Below is a small trained network, with its code and all its weights. Each question gives an input and a class and asks what happens when units are switched off, that is, made to give their printed mean instead of their output.

import numpy as np


def w(rows, s, z=0):
    codes = np.array(rows[::2]) - 128.0
    scale = np.full(codes.shape[1], s)
    scale[-1] = z or s
    return codes * scale


def f(y):
    return np.maximum(y, 0)


def log_softmax(a):
    a = a - a.max(-1, keepdims=True)
    return a - np.log(np.exp(a).sum(-1, keepdims=True))


def net(x, mask):
    res = np.array(x, float).reshape(1, 6) / 4 @ E
    y = f(res @ A[0][:, :-1].T + A[0][:, -1])
    res = res + np.where(mask, y, B[0][:, -1]) @ B[0][:, :-1]
    return log_softmax(res[-1] @ U[:, :-1].T + U[:, -1])


A, B = {}, {}
E = w([
[118,173,141,127,149,152,71,143,106],'x0',
[137,154,211,39,75,203,125,163,181],'x1',
[124,132,139,159,231,95,128,122,198],'x2',
[151,12,129,129,113,188,241,64,82],'x3',
[145,60,162,129,49,86,167,156,154],'x4',
[138,58,237,164,109,123,84,184,87],'x5',
],0.011)
A[0] = w([
[134,6,83,165,61,98,203,111,95,10],'n0',
[132,174,135,130,125,123,77,138,99,61],'n1',
[126,83,111,116,126,93,158,118,103,103],'n2',
[124,66,173,138,122,157,151,132,107,72],'n3',
[127,157,138,119,107,141,116,131,134,94],'n4',
[142,124,91,156,158,151,154,115,126,103],'n5',
[133,47,213,110,108,165,163,124,93,52],'n6',
[124,93,176,184,181,39,113,152,182,65],'n7',
[131,154,148,55,59,146,166,140,195,2],'n8',
[125,61,164,144,98,152,157,125,123,136],'n9',
[124,95,55,130,182,148,182,94,108,72],'n10',
],0.019,0.0044)
B[0] = w([
[124,111,110,165,8,51,221,147,102,254],'n0',
[120,177,112,159,141,124,63,149,68,171],'n1',
[134,121,117,120,98,104,178,159,154,172],'n2',
[123,59,115,130,131,198,80,140,165,190],'n3',
[128,181,138,109,88,98,127,128,108,149],'n4',
[127,135,167,107,186,160,168,98,78,166],'n5',
[132,39,137,94,155,218,44,111,118,226],'n6',
[149,82,184,164,185,48,124,110,194,198],'n7',
[126,183,167,47,103,120,170,121,196,190],'n8',
[137,55,119,121,99,149,115,119,101,202],'n9',
[120,158,65,129,197,186,159,108,134,202],'n10',
],0.016,0.028)
U = w([
[139,123,210,223,209,19,72,129,200,129],'0',
[103,224,212,37,87,121,83,133,208,103],'1',
[140,41,191,95,66,204,70,126,165,250],'2',
[78,225,160,174,117,81,2,188,59,13],'3',
[121,69,97,170,28,96,216,115,140,99],'4',
[86,157,62,155,211,147,211,25,146,144],'5',
],0.0061,0.002)

Each question gives the input, the list of numbers given to net, and the class t.
The units are the neurons (one row each of A and B). Each row of codes is followed by its name. A weight is (code - 128) times the scale printed after its matrix; where a second scale follows, it is the last column's (A, B and U).
mask holds one flag per neuron, in row order. A switched-off neuron (its flag False) gives its mean, the last column of its row in B, instead of its output. The means were averaged over made-up inputs and are rounded, as every weight is.
A unit's drop is (log p(t) with every unit on - log p(t) with that unit switched off) / (log p(t) with every unit on - log p(t) with every unit switched off).
The circuit of an input: a set's keep is (log p(t) with only the set's units on - log p(t) with every unit switched off) / (log p(t) with every unit on - log p(t) with every unit switched off). Starting from all 11 units, units are removed one at a time, each time the one whose removal leaves the highest keep (on an exact tie, the one counted first), for as long as the keep stays at least 0.8.
circuit, biggest first: the units of the circuit, biggest drop first
top k neurons: the k neurons with the biggest drops, biggest first
drop of u: that unit's drop, to one decimal
input [-3,-8,0,4,-8,4], class 5: circuit, biggest first	(n10)
input [7,-2,7,0,-1,-4], class 5: top 2 neurons	(n10 n5)
input [-4,4,7,1,4,-3], class 1: top 2 neurons	(n0 n8)
input [6,-6,1,-1,6,-4], class 0: circuit, biggest first	(n0 n9)
input [3,4,-3,-7,-3,-5], class 1: top 3 neurons	(n8 n0 n9)
input [4,-7,4,0,8,-7], class 5: top 3 neurons	(n10 n5 n9)
input [-4,-6,7,-7,-8,-5], class 0: top 2 neurons	(n7 n1)
input [7,1,-7,3,-2,-5], class 5: top 2 neurons	(n0 n6)
input [1,7,-6,-6,1,2], class 1: drop of n8	0.3
input [-7,-4,-1,-2,-2,-3], class 5: drop of n3	0.0
input [2,-5,-1,-2,-7,4], class 3: drop of n1	0.2
input [-1,-3,5,-3,0,-6], class 5: drop of n10	0.2
